Below is a small trained network, with its code and all its weights. Each question gives an input and a class and asks what happens when units are switched off, that is, made to give their printed mean instead of their output.

import numpy as np


def w(rows, s, z=0):
    codes = np.array(rows[::2]) - 128.0
    scale = np.full(codes.shape[1], s)
    scale[-1] = z or s
    return codes * scale


def f(y):
    return y / 2 * (1 + np.tanh(0.7978845608 * (y + 0.044715 * y**3)))


def log_softmax(a):
    a = a - a.max(-1, keepdims=True)
    return a - np.log(np.exp(a).sum(-1, keepdims=True))


def net(x, mask):
    res = np.array(x, float).reshape(1, 3) / 4 @ E
    y = f(res @ A[0][:, :-1].T + A[0][:, -1])
    res = res + np.where(mask, y, B[0][:, -1]) @ B[0][:, :-1]
    return log_softmax(res[-1] @ U[:, :-1].T + U[:, -1])


A, B = {}, {}
E = w([
[143,87,133,139,26,145],'x0',
[6,87,71,162,104,63],'x1',
[192,137,23,162,136,110],'x2',
],0.015)
A[0] = w([
[92,141,100,159,128,98,249],'neuron 1',
[147,136,88,180,95,124,23],'neuron 2',
[107,117,147,62,145,150,199],'neuron 3',
[152,89,45,155,97,111,232],'neuron 4',
[198,148,166,89,102,236,155],'neuron 5',
[150,132,105,116,154,145,117],'neuron 6',
[66,142,138,104,192,118,12],'neuron 7',
[81,118,124,66,254,109,165],'neuron 8',
[116,136,137,221,141,22,198],'neuron 9',
[158,97,116,125,47,160,39],'neuron 10',
[136,172,156,134,106,203,198],'neuron 11',
[193,58,45,158,125,98,96],'neuron 12',
[201,151,101,109,176,139,136],'neuron 13',
[102,80,133,110,60,148,117],'neuron 14',
[174,172,107,179,205,141,159],'neuron 15',
],0.014,0.011)
B[0] = w([
[205,94,134,83,117,209,206],'neuron 1',
[173,56,132,157,100,241,140],'neuron 2',
[156,82,124,179,70,97,182],'neuron 3',
[66,221,162,123,170,96,216],'neuron 4',
[177,100,128,231,153,115,249],'neuron 5',
[89,127,145,86,164,203,153],'neuron 6',
[206,92,165,122,30,204,152],'neuron 7',
[147,112,141,246,204,62,221],'neuron 8',
[172,69,152,168,131,105,200],'neuron 9',
[189,177,145,231,207,75,159],'neuron 10',
[91,116,148,185,174,53,200],'neuron 11',
[176,47,236,240,166,59,184],'neuron 12',
[40,187,128,71,68,157,211],'neuron 13',
[94,142,36,13,9,204,175],'neuron 14',
[40,206,111,2,74,197,214],'neuron 15',
],0.0082,0.02)
U = w([
[90,168,128,190,192,64,64],'0',
[178,106,133,175,94,122,250],'1',
[74,182,91,4,68,158,93],'2',
],0.015,0.0021)

Each question gives the input, the list of numbers given to net, and the class t.
The units are the neurons (one row each of A and B). Each row of codes is followed by its name. A weight is (code - 128) times the scale printed after its matrix; where a second scale follows, it is the last column's (A, B and U).
mask holds one flag per neuron, in row order. A switched-off neuron (its flag False) gives its mean, the last column of its row in B, instead of its output. The means were averaged over made-up inputs and are rounded, as every weight is.
A unit's drop is (log p(t) with every unit on - log p(t) with that unit switched off) / (log p(t) with every unit on - log p(t) with every unit switched off).
The circuit of an input: a set's keep is (log p(t) with only the set's units on - log p(t) with every unit switched off) / (log p(t) with every unit on - log p(t) with every unit switched off). Starting from the 12 units with the biggest drops (on a tie, the unit counted first), units are removed one at a time, each time the one whose removal leaves the highest keep (on an exact tie, the one counted first), for as long as the keep stays at least 0.8.
circuit, biggest first: the units of the circuit, biggest drop first
most important unit: the unit with the biggest drop
top k neurons: the k neurons with the biggest drops, biggest first
drop when u is switched off: that unit's drop, to one decimal
input [0,-7,3], class 2: most important unit : neuron 15
input [-7,8,0], class 1: top 2 neurons : neuron 7; neuron 1
input [2,-3,8], class 0: top 2 neurons : neuron 12; neuron 4
input [0,1,-4], class 1: top 3 neurons : neuron 15; neuron 4; neuron 13
input [-3,4,0], class 1: circuit, biggest first : neuron 1; neuron 11
input [-4,-7,5], class 2: top 2 neurons : neuron 15; neuron 13
input [-8,0,8], class 2: top 4 neurons : neuron 15; neuron 13; neuron 5; neuron 11
input [7,-2,6], class 0: top 2 neurons : neuron 4; neuron 10
input [-7,-1,2], class 2: top 2 neurons : neuron 15; neuron 5
input [-4,2,-5], class 1: top 2 neurons : neuron 7; neuron 4
input [-4,-2,1], class 2: top 2 neurons : neuron 15; neuron 12
input [3,0,6], class 0: top 2 neurons : neuron 4; neuron 12
input [-1,-4,-1], class 0: top 2 neurons : neuron 1; neuron 14
input [-5,-4,7], class 2: circuit, biggest first : neuron 15
input [-7,4,-5], class 1: drop when neuron 10 is switched off : 0.0
input [7,-4,1], class 0: drop when neuron 10 is switched off : 0.3
input [8,5,-3], class 2: drop when neuron 14 is switched off : 0.4
